Below is a small trained network, with its code and all its weights. Each question gives an input and a class and asks what happens when units are switched off, that is, made to give their printed mean instead of their output.

import numpy as np


def w(rows, s, z=0):
    codes = np.array(rows[::2]) - 128.0
    scale = np.full(codes.shape[1], s)
    scale[-1] = z or s
    return codes * scale


def f(y):
    return np.maximum(y, 0)


def log_softmax(a):
    a = a - a.max(-1, keepdims=True)
    return a - np.log(np.exp(a).sum(-1, keepdims=True))


def net(x, mask):
    res = np.array(x, float).reshape(1, 6) / 4 @ E
    y = f(res @ A[0][:, :-1].T + A[0][:, -1])
    res = res + np.where(mask, y, B[0][:, -1]) @ B[0][:, :-1]
    return log_softmax(res[-1] @ U[:, :-1].T + U[:, -1])


A, B = {}, {}
E = w([
[149,112,132,132,128,138,135],'x0',
[116,144,125,121,127,122,123],'x1',
[118,114,97,127,162,200,2],'x2',
[146,114,132,133,129,136,135],'x3',
[210,116,137,112,106,12,48],'x4',
[193,231,89,239,170,137,136],'x5',
],0.0075)
A[0] = w([
[158,127,121,127,144,100,118,123],'n0',
[162,120,133,130,118,84,84,115],'n1',
[146,103,130,116,128,86,103,161],'n2',
[131,119,134,134,140,191,46,67],'n3',
[111,119,131,139,139,129,107,36],'n4',
[136,108,134,148,121,114,118,183],'n5',
[99,127,123,131,141,176,159,142],'n6',
[133,147,121,166,139,123,128,35],'n7',
[125,139,142,130,121,143,128,125],'n8',
[101,67,132,63,123,126,131,5],'n9',
[127,129,120,140,101,103,168,94],'n10',
[119,135,135,150,134,162,63,72],'n11',
[158,174,119,195,149,126,133,15],'n12',
[136,135,123,131,124,133,128,118],'n13',
[136,118,128,133,129,142,72,71],'n14',
[146,155,102,185,125,132,126,46],'n15',
[182,124,135,120,131,49,78,124],'n16',
[134,119,112,130,142,192,41,93],'n17',
[145,151,131,165,126,140,118,72],'n18',
[132,119,132,132,133,107,165,37],'n19',
[129,128,132,129,136,117,142,49],'n20',
[96,58,132,58,122,125,131,16],'n21',
[112,99,136,109,130,123,130,26],'n22',
[154,173,128,185,143,131,122,26],'n23',
[133,141,144,128,134,44,249,58],'n24',
[117,107,128,106,128,127,128,26],'n25',
[69,140,131,135,141,242,190,142],'n26',
[161,116,134,135,138,79,93,135],'n27',
[114,111,128,117,136,121,132,30],'n28',
],0.017,0.0022)
B[0] = w([
[117,156,108,154,120,126,115,162],'n0',
[135,172,90,181,125,129,122,189],'n1',
[134,171,112,172,120,136,116,178],'n2',
[119,72,72,57,128,115,166,195],'n3',
[144,115,134,120,130,120,149,138],'n4',
[98,162,110,123,125,127,120,150],'n5',
[117,181,84,164,118,116,112,186],'n6',
[131,118,195,141,131,131,130,157],'n7',
[140,129,128,149,142,116,133,138],'n8',
[123,142,228,113,144,138,91,197],'n9',
[132,88,108,105,118,109,145,162],'n10',
[140,75,104,83,122,121,150,173],'n11',
[110,142,245,105,131,139,98,197],'n12',
[85,145,139,122,121,100,121,135],'n13',
[127,98,100,98,119,110,150,166],'n14',
[130,127,208,119,137,154,104,178],'n15',
[119,186,54,208,131,149,130,220],'n16',
[130,56,80,63,119,101,172,204],'n17',
[107,130,176,116,141,130,115,161],'n18',
[130,104,101,95,129,116,130,151],'n19',
[149,110,135,136,116,139,150,135],'n20',
[124,140,254,124,145,136,108,207],'n21',
[137,136,175,120,123,146,129,153],'n22',
[131,138,230,118,140,127,101,187],'n23',
[127,24,36,25,127,113,168,229],'n24',
[128,122,169,141,144,128,130,147],'n25',
[148,205,43,242,116,133,113,253],'n26',
[148,157,99,189,116,141,133,187],'n27',
[138,134,139,117,146,137,112,139],'n28',
],0.024,0.014)
U = w([
[137,184,93,190,122,162,106,253],'0',
[133,57,112,53,128,123,157,55],'1',
[118,135,249,105,162,171,76,137],'2',
],0.011,0.00031)

Each question gives the input, the list of numbers given to net, and the class t.
The units are the neurons (one row each of A and B). Each row of codes is followed by its name. A weight is (code - 128) times the scale printed after its matrix; where a second scale follows, it is the last column's (A, B and U).
mask holds one flag per neuron, in row order. A switched-off neuron (its flag False) gives its mean, the last column of its row in B, instead of its output. The means were averaged over made-up inputs and are rounded, as every weight is.
A unit's drop is (log p(t) with every unit on - log p(t) with that unit switched off) / (log p(t) with every unit on - log p(t) with every unit switched off).
The circuit of an input: a set's keep is (log p(t) with only the set's units on - log p(t) with every unit switched off) / (log p(t) with every unit on - log p(t) with every unit switched off). Starting from the 12 units with the biggest drops (on a tie, the unit counted first), units are removed one at a time, each time the one whose removal leaves the highest keep (on an exact tie, the one counted first), for as long as the keep stays at least 0.8.
units of the circuit, in order: the units of the circuit, biggest drop first
unit that matters most: the unit with the biggest drop
top k neurons: the k neurons with the biggest drops, biggest first
drop when u is switched off: that unit's drop, to one decimal
input [3,-7,0,-2,-6,7], class 2: unit that matters most => n12
input [3,-1,7,-8,5,0], class 1: top 3 neurons => [n17 n26 n3]
input [0,-4,-8,4,7,8], class 1: top 4 neurons => [n24 n26 n21 n9]
input [5,-4,5,2,4,-4], class 1: top 3 neurons => [n26 n17 n3]
input [4,2,-3,-3,0,3], class 1: top 2 neurons => [n21 n24]
input [8,3,0,-2,-7,-8], class 2: top 3 neurons => [n21 n9 n16]
input [-5,-7,6,-1,3,-7], class 2: top 3 neurons => [n21 n24 n9]
input [-2,-6,-6,-2,0,-8], class 2: top 2 neurons => [n21 n9]
input [6,1,7,4,-5,-1], class 1: top 2 neurons => [n17 n3]
input [7,4,-8,8,0,8], class 1: top 2 neurons => [n24 n21]
input [-7,4,5,8,6,8], class 2: top 2 neurons => [n12 n26]
input [-7,-4,3,-2,1,0], class 1: drop when n17 is switched off => 0.0
input [-5,6,-8,-1,-6,0], class 1: drop when n24 is switched off => 4.2
input [1,5,-7,3,-5,2], class 1: units of the circuit, in order => [n24]
input [6,-6,-4,-4,-5,7], class 2: drop when n12 is switched off => 0.4
